How the objects are linked:
α: cz->mc, gd->ng, fz->gn, sf->ll, sc->bg, jj->gt, cf->rz, md->zn, dq->qq, cd->lt, sn->gd, rr->bp, jb->rr, gn->ff, cr->bq, bq->md, gt->sq, bg->jh, lh->qz, mn->fj, nq->hf, sq->lp, nj->cz, zd->hz, zq->mz, lt->mb, jz->lg, pp->qg, hh->nq, gj->lh, dc->gf, fg->rm, ll->jz, qg->rd, mz->gb, qd->dc, ht->bt, mb->gj, rz->jt, sd->fg, dh->jb, gb->bc, fs->pp, rc->cp, qh->sd, mc->sf, jh->qb, zp->bb, qq->fz, tj->sb, lj->cr, bp->zd, jl->qd, ql->cd, mq->ht, cp->fs, bt->hd, bb->lj, ft->tl, rm->sn, hd->ql, jt->qr, tq->jj, fj->sc, hz->cf, lp->zp, qz->mn, lg->tj, ng->mq, ff->nj, sb->dh, zn->dq, hf->rc, qr->jl, qb->hh, tl->qh, gf->ft, bc->tq, rd->zq
κ: cz->cf, gd->fj, fz->rr, sf->jt, sc->mz, jj->gn, cf->sn, md->tj, dq->dh, cd->hf, sn->mn, rr->qh, jb->tl, gn->bp, cr->jz, bq->lg, gt->ff, bg->gb, lh->pp, mn->rd, nq->gt, sq->nj, nj->hz, zd->fg, zq->md, lt->rc, jz->jl, pp->lj, hh->jj, gj->fs, dc->hd, fg->lh, ll->qr, qg->cr, mz->zn, qd->bt, ht->jh, mb->cp, rz->gd, sd->gj, dh->ft, gb->dq, fs->bb, rc->lp, qh->mb, mc->rz, jh->bc, zp->mc, qq->jb, tj->dc, lj->ll, bp->sd, jl->ht, ql->nq, mq->bg, cp->zp, bt->qb, bb->sf, ft->cd, rm->qz, hd->hh, jt->ng, tq->fz, fj->zq, hz->rm, lp->cz, qz->qg, lg->qd, ng->sc, ff->zd, sb->gf, zn->sb, hf->sq, qr->mq, qb->tq, tl->lt, gf->ql, bc->qq, rd->bq
γ: cz->zp, gd->jt, fz->jj, sf->lj, sc->mq, jj->nq, cf->mc, md->mz, dq->bc, cd->tl, sn->rz, rr->gn, jb->fz, gn->gt, cr->rd, bq->zq, gt->hf, bg->ht, lh->rm, mn->gd, nq->cd, sq->rc, nj->lp, zd->nj, zq->sc, lt->qh, jz->bq, pp->qz, hh->ql, gj->fg, dc->sb, fg->hz, ll->cr, qg->mn, mz->bg, qd->tj, ht->qd, mb->sd, rz->sf, sd->zd, dh->qq, gb->jh, fs->lh, rc->mb, qh->bp, mc->bb, jh->bt, zp->fs, qq->tq, tj->zn, lj->qg, bp->ff, jl->lg, ql->ft, mq->jl, cp->gj, bt->dc, bb->pp, ft->jb, rm->cf, hd->gf, jt->ll, tq->hh, fj->ng, hz->cz, lp->cp, qz->sn, lg->md, ng->qr, ff->sq, sb->dq, zn->gb, hf->lt, qr->jz, qb->hd, tl->rr, gf->dh, bc->qb, rd->fj

In the rows, 150 stands for zero.

Rows in random order:
Each row stands for one object.
v1: [  48,  185,  196,  111,  143,  226,  144,  252,  173,  224,   59,  179,  184,  164,  151,  225,  183,  166,  210,  174,  158,   28,  186,  130,  182,  135,  214,  140,  163,  190,  138,  175,   74,   87,  165,   66,  130,  193,  127,  184,  115]
v2: [ 125,  195,  164,  133,   95,  218,  206,  124,  188,   40,  150,  166,  106,  221,  197,  178,  215,  215,  163,  182,  139,  129,  120,  270,  138,  160,  159,  171,  149,  122,   87,  200,   97,  126,    9,  224,  168,  138,   56,  159,  173]
v3: [ 135,  175,  195,  133,  107,  188,  197,  192,  148,   61,  155,  180,   82,  156,  218,  161,  231,  218,  180,  130,  143,   98,  132,  163,  132,   99,  213,  153,  120,  131,   59,  216,   54,   84,   24,  203,  174,  184,   69,  173,  127]
v4: [  54,  169,  197,  118,  135,  178,  136,  244,  150,  226,   63,  177,  185,  140,  147,  226,  188,  153,  212,  161,  166,   47,  191,   97,  169,  126,  228,  151,  144,  186,  159,  162,   49,   91,  180,   50,  143,  189,  128,  172,  119]
v5: [ 138,  143,  259,  175,  179,   59,   60,  166,  125,  228,   91,  144,  210,  147,   90,  168,  192,  147,  204,  100,  173,  108,  239,  103,  153,  197,  161,  174,  134,  128,  209,   82,  113,  103,  267,   58,  166,  156,  158,  177,  152]
v6: [  56,  153,  265,  166,  176,  101,   69,  207,  116,  235,   86,  149,  210,  116,  127,  207,  194,  152,  211,  105,  199,   75,  189,   77,  147,  162,  172,  168,  132,  192,  197,  132,   80,   77,  248,   64,  166,  181,  154,  174,  134]
v7: [  52,  165,  217,  141,  151,  164,  117,  246,  149,  231,   54,  145,  187,  110,  134,  223,  176,  147,  209,  134,  167,   63,  193,   78,  158,  148,  207,  151,  139,  181,  156,  152,   62,   74,  207,   66,  141,  169,  136,  193,  115]
v8: [ 140,   74,  251,  180,  143,   71,  124,  160,  119,  163,  208,  150,  123,  105,  125,  108,  170,  203,  206,   78,  195,   49,  145,  118,   39,  138,  120,   85,   63,  110,  157,   98,  212,   99,  180,  178,  140,  192,   65,  202,  100]
v9: [ 154,  195,  150,  144,  119,  224,  207,   91,  173,   25,  181,  182,  138,  232,  178,  163,  182,  186,  148,  180,  154,  165,   91,  269,  119,  213,  121,  151,  175,  105,  106,  174,  159,  136,   14,  220,  178,  144,   59,  157,  167]
v10: [ 146,   99,  232,  177,  139,   70,  126,  199,  128,  123,  197,  153,   92,   91,  155,  133,  196,  208,  205,   72,  184,   63,  119,  104,   56,   85,  155,  103,   52,  141,  117,  151,  146,   57,  145,  180,  147,  194,   70,  232,   84]
v11: [ 148,  101,  237,  179,  127,   57,  122,  177,  133,  142,  195,  161,  104,  108,  134,  120,  188,  202,  203,   72,  180,   48,  154,   93,   37,  129,  146,   89,   50,  132,  154,  123,  169,   69,  174,  172,  148,  188,   53,  208,  106]
v12: [ 141,   86,  203,  182,  130,  111,  149,  137,  170,  187,  190,  183,  140,  176,   95,  106,  130,  175,  202,  139,  154,   65,  168,  191,   48,  194,  112,   50,  107,   47,  183,  106,  262,  127,  176,  159,  102,  178,   62,  207,  127]
v13: [ 130,  178,  162,  127,  106,  226,  205,  151,  160,   37,  145,  189,  104,  202,  203,  180,  225,  220,  178,  178,  135,  107,  118,  228,  126,  133,  185,  163,  144,  111,   60,  194,   84,   97,   12,  210,  166,  161,   66,  160,  153]
v14: [ 140,  164,  196,  146,   89,  171,  182,  197,  127,   80,  160,  151,   85,  129,  228,  156,  220,  233,  193,  118,  167,   83,  131,  152,  109,   66,  191,  146,  106,  154,   65,  205,   45,   60,   58,  193,  146,  172,   66,  172,  113]
v15: [ 143,  121,  170,  169,  142,  214,  189,  143,  177,  218,  143,  202,  152,  215,   96,  138,  111,  177,  190,  194,  107,   61,  186,  238,   99,  190,  125,   53,  163,   69,  171,  111,  248,  164,  164,  130,   94,  180,   57,  183,  135]
v16: [ 142,   82,  223,  188,  167,   90,  149,  132,  151,  176,  188,  175,  136,  150,   89,  105,  153,  201,  184,  113,  169,   54,  158,  165,   38,  182,   94,   62,   98,   62,  166,   93,  253,   98,  161,  161,  115,  178,   65,  205,  125]
v17: [ 154,   56,  243,  176,  159,   90,  132,  162,  135,  176,  200,  163,  118,  118,   87,  121,  155,  197,  206,   85,  174,   67,  155,  146,   42,  168,  135,   76,   75,  100,  171,  116,  223,   87,  204,  168,  133,  189,   64,  225,  127]
v18: [  87,  143,  260,  163,  180,   72,   72,  182,  132,  222,   80,  156,  203,  138,  113,  181,  186,  136,  219,  109,  191,   94,  213,   79,  136,  167,  155,  169,  131,  165,  199,  108,   96,   91,  276,   49,  173,  166,  162,  174,  141]
v19: [  61,  170,  242,  138,  151,  138,  100,  241,  141,  226,   75,  154,  181,  119,  123,  202,  197,  144,  228,  110,  188,   66,  200,   62,  158,  145,  178,  174,  135,  189,  174,  139,   57,   71,  230,   51,  181,  187,  153,  193,  140]
v20: [  35,  182,  182,  103,  122,  249,  168,  254,  171,  227,   60,  184,  172,  171,  152,  227,  170,  161,  203,  190,  141,   28,  196,  166,  163,  130,  206,  132,  171,  178,  146,  184,   68,  102,  160,   81,  130,  195,  114,  198,  124]
v21: [ 105,  151,  161,  125,  119,  283,  195,  208,  173,  218,   80,  217,  159,  210,  116,  177,  137,  174,  190,  226,   79,   56,  195,  254,  137,  190,  154,   88,  186,   93,  139,  145,  177,  140,  149,  127,   95,  169,   87,  191,  133]
v22: [ 131,  206,  142,  135,  103,  231,  196,   99,  191,   31,  167,  176,  130,  221,  187,  158,  209,  205,  158,  188,  128,  152,  107,  272,  136,  192,  151,  156,  178,  105,   96,  194,  120,  123,   33,  214,  176,  118,   70,  169,  149]
v23: [ 130,   93,  187,  169,  146,  164,  179,  147,  190,  213,  168,  203,  148,  193,   70,  122,  124,  181,  180,  166,  119,   70,  178,  227,   62,  200,  106,   54,  146,   55,  178,  101,  276,  149,  160,  134,  102,  170,   52,  191,  154]
v24: [ 116,  124,  155,  129,  111,  257,  212,  179,  189,  240,  121,  200,  149,  231,  108,  171,  120,  178,  195,  241,  101,   68,  175,  249,  114,  176,  163,   73,  180,   91,  156,  151,  191,  172,  145,  109,   80,  159,   71,  179,  148]
v25: [  73,  151,  152,  113,  107,  274,  177,  232,  184,  227,   81,  194,  161,  193,  145,  198,  134,  164,  206,  218,  111,   48,  199,  197,  145,  126,  177,  114,  204,  128,  140,  175,  107,  138,  142,   96,   99,  172,  104,  162,  126]
v26: [ 136,  149,  208,  154,  113,  143,  164,  195,  131,   83,  183,  165,   80,  142,  204,  170,  221,  219,  198,  113,  172,   70,  128,  129,  114,   79,  201,  140,   91,  162,   90,  200,   74,   61,  101,  189,  133,  187,   57,  187,  104]
v27: [ 155,  132,  218,  171,  120,  129,  153,  217,  137,   81,  195,  163,   71,  110,  201,  144,  226,  217,  211,   95,  183,   66,  143,  107,   74,   86,  186,  133,   77,  161,  100,  178,   89,   65,  117,  170,  141,  184,   70,  194,  102]
v28: [ 219,   88,  178,  199,  180,  102,  114,  111,  154,  252,  103,  174,  167,  200,  103,  108,  136,  146,  153,  183,  102,  156,  272,  187,  151,  167,  135,  168,  186,   77,  208,  112,  150,  201,  259,   94,  105,  116,  178,  101,  207]
v29: [ 128,  137,  152,  163,  131,  237,  191,  161,  209,  234,  126,  196,  148,  232,   97,  159,  118,  180,  191,  215,   99,   74,  178,  268,  108,  194,  140,   56,  168,   59,  147,  125,  224,  172,  137,  130,   88,  171,   52,  185,  130]
v30: [ 144,   86,  201,  169,  137,  146,  166,  134,  162,  209,  189,  168,  150,  160,   82,  126,  136,  188,  193,  147,  124,   74,  183,  207,   57,  190,   92,   54,  133,   54,  184,   96,  263,  136,  178,  130,   91,  162,   50,  205,  132]

The row of each object:
tq v1
jl v3
sb v15
bt v30
zn v17
ht v10
fz v18
lg v14
qq v20
hh v4
tj v8
jz v9
gb v16
jh v12
qd v11
ql v7
md v26
bc v24
gn v28
jb v6
bq v22
sc v13
ft v19
jj v5
dc v23
zq v2
dq v29
mz v27
qb v21
gf v25

